Here is a tiny trained network, its code and every weight. The questions are about switching its units off for an input and a class, where a switched-off unit gives its printed mean instead of its output.

import numpy as np


def w(rows, s, z=0):
    codes = np.array(rows[::2]) - 128.0
    scale = np.full(codes.shape[1], s)
    scale[-1] = z or s
    return codes * scale


def f(y):
    return np.maximum(y, 0)


def log_softmax(a):
    a = a - a.max(-1, keepdims=True)
    return a - np.log(np.exp(a).sum(-1, keepdims=True))


def net(x, mask):
    res = np.array(x, float).reshape(1, 8) / 4 @ E
    y = f(res @ A[0][:, :-1].T + A[0][:, -1])
    res = res + np.where(mask, y, B[0][:, -1]) @ B[0][:, :-1]
    return log_softmax(res[-1] @ U[:, :-1].T + U[:, -1])


A, B = {}, {}
E = w([
[3,118,186,150],'x0',
[159,219,213,141],'x1',
[129,129,128,129],'x2',
[129,127,129,129],'x3',
[82,218,51,76],'x4',
[129,128,127,129],'x5',
[122,157,78,251],'x6',
[128,128,127,128],'x7',
],0.004)
A[0] = w([
[120,151,91,233,98],'N0',
[147,162,157,132,161],'N1',
[180,131,107,119,94],'N2',
[124,142,105,197,92],'N3',
[124,108,172,8,98],'N4',
[164,225,211,143,85],'N5',
[117,105,98,146,137],'N6',
[75,132,147,135,181],'N7',
[91,188,90,100,96],'N8',
[147,99,153,145,100],'N9',
[161,211,207,134,92],'N10',
[88,200,81,99,100],'N11',
[131,102,156,48,85],'N12',
[99,181,86,109,101],'N13',
[109,160,105,109,100],'N14',
[220,138,87,119,86],'N15',
[225,138,86,89,94],'N16',
[117,146,114,119,111],'N17',
[103,169,99,93,98],'N18',
[94,126,145,133,91],'N19',
[158,84,166,166,98],'N20',
[10,126,175,137,80],'N21',
[107,166,99,112,101],'N22',
[112,78,90,121,95],'N23',
[144,170,83,99,134],'N24',
[145,101,151,144,102],'N25',
[146,101,152,156,101],'N26',
[107,64,72,120,94],'N27',
[159,83,169,168,94],'N28',
[98,27,52,111,88],'N29',
[170,68,182,174,96],'N30',
[11,124,174,136,84],'N31',
[142,119,115,122,253],'N32',
[126,105,155,64,92],'N33',
[112,112,158,78,112],'N34',
[108,97,72,121,127],'N35',
[217,135,95,116,83],'N36',
[147,130,120,124,106],'N37',
[151,95,156,145,100],'N38',
[114,150,85,254,93],'N39',
],0.0087,0.0049)
B[0] = w([
[176,183,113,73,174],'N0',
[85,143,144,140,168],'N1',
[148,119,109,166,142],'N2',
[161,163,111,94,151],'N3',
[185,191,111,62,178],'N4',
[31,144,76,134,170],'N5',
[104,151,136,137,156],'N6',
[143,137,161,179,191],'N7',
[126,68,140,92,158],'N8',
[129,95,136,115,138],'N9',
[42,149,86,137,167],'N10',
[121,59,145,85,167],'N11',
[166,171,106,81,153],'N12',
[121,77,138,92,156],'N13',
[128,95,139,109,141],'N14',
[167,109,94,194,160],'N15',
[179,114,92,197,168],'N16',
[128,111,132,116,135],'N17',
[130,82,147,105,149],'N18',
[144,122,124,156,134],'N19',
[127,76,143,97,150],'N20',
[187,96,95,207,173],'N21',
[126,91,136,102,145],'N22',
[82,135,109,130,147],'N23',
[129,94,174,127,163],'N24',
[129,98,135,116,138],'N25',
[130,97,140,106,140],'N26',
[66,141,101,130,158],'N27',
[128,74,143,95,150],'N28',
[32,143,91,136,177],'N29',
[125,57,146,86,162],'N30',
[186,98,94,206,174],'N31',
[128,168,254,173,254],'N32',
[157,165,108,90,149],'N33',
[152,164,116,102,152],'N34',
[81,149,127,137,164],'N35',
[164,110,92,189,156],'N36',
[133,124,121,140,130],'N37',
[127,89,135,113,141],'N38',
[189,193,111,64,183],'N39',
],0.044,0.0049)
U = w([
[188,98,70,224,86],'0',
[184,205,93,35,89],'1',
[110,12,169,59,92],'2',
[1,161,64,139,94],'3',
[126,151,191,150,253],'4',
],0.0064,0.0037)

Each question gives the input, the list of numbers given to net, and the class t.
The units are the neurons (one row each of A and B). Each row of codes is followed by its name. A weight is (code - 128) times the scale printed after its matrix; where a second scale follows, it is the last column's (A, B and U).
mask holds one flag per neuron, in row order. A switched-off neuron (its flag False) gives its mean, the last column of its row in B, instead of its output. The means were averaged over made-up inputs and are rounded, as every weight is.
A unit's drop is (log p(t) with every unit on - log p(t) with that unit switched off) / (log p(t) with every unit on - log p(t) with every unit switched off).
The circuit of an input: a set's keep is (log p(t) with only the set's units on - log p(t) with every unit switched off) / (log p(t) with every unit on - log p(t) with every unit switched off). Starting from the 12 units with the biggest drops (on a tie, the unit counted first), units are removed one at a time, each time the one whose removal leaves the highest keep (on an exact tie, the one counted first), for as long as the keep stays at least 0.8.
units of the circuit, in order: the units of the circuit, biggest drop first
unit that matters most: the unit with the biggest drop
k most important neurons: the k neurons with the biggest drops, biggest first
drop of u: that unit's drop, to one decimal
input [-3,0,6,4,-4,-3,5,-3], class 1: units of the circuit, in order : N39; N0
input [6,6,4,4,-5,-5,6,-3], class 0: 2 most important neurons : N21; N31
input [-6,7,-5,5,-5,-6,4,-5], class 3: 2 most important neurons : N5; N10
input [4,8,6,-4,1,0,7,-6], class 3: units of the circuit, in order : N5
input [7,0,-3,-7,0,1,7,4], class 0: 3 most important neurons : N21; N31; N4
input [5,3,-3,5,-6,3,-1,6], class 2: units of the circuit, in order : N30; N28
input [4,8,-6,6,8,5,5,2], class 2: units of the circuit, in order : N11; N8
input [4,-3,1,4,6,-4,5,5], class 2: 4 most important neurons : N11; N8; N13; N4
input [-3,1,8,8,2,5,-6,6], class 1: 2 most important neurons : N4; N12
input [-6,-1,3,6,0,3,1,-1], class 0: units of the circuit, in order : N16; N15
input [5,0,3,-5,-6,-4,8,-7], class 1: 2 most important neurons : N39; N0
input [4,8,6,-2,7,-8,2,-5], class 3: 4 most important neurons : N5; N10; N30; N1
input [4,7,-8,7,-1,-2,-7,3], class 1: 3 most important neurons : N4; N12; N29
input [-3,0,-7,-3,-3,-1,5,7], class 1: 2 most important neurons : N39; N0
input [5,1,-2,-6,-7,7,3,6], class 2: unit that matters most : N30
input [8,0,8,-5,-7,7,7,-6], class 0: 4 most important neurons : N21; N31; N4; N7
input [-5,-8,6,-6,-3,-5,-4,7], class 3: drop of N27 : 0.1
input [-2,4,4,0,-8,1,6,-5], class 2: drop of N30 : 0.3
input [8,6,5,5,6,2,-8,4], class 0: drop of N39 : 0.2
input [3,5,-2,6,5,-4,7,-5], class 1: drop of N17 : 0.0
input [5,5,-7,0,2,8,8,6], class 1: units of the circuit, in order : N39
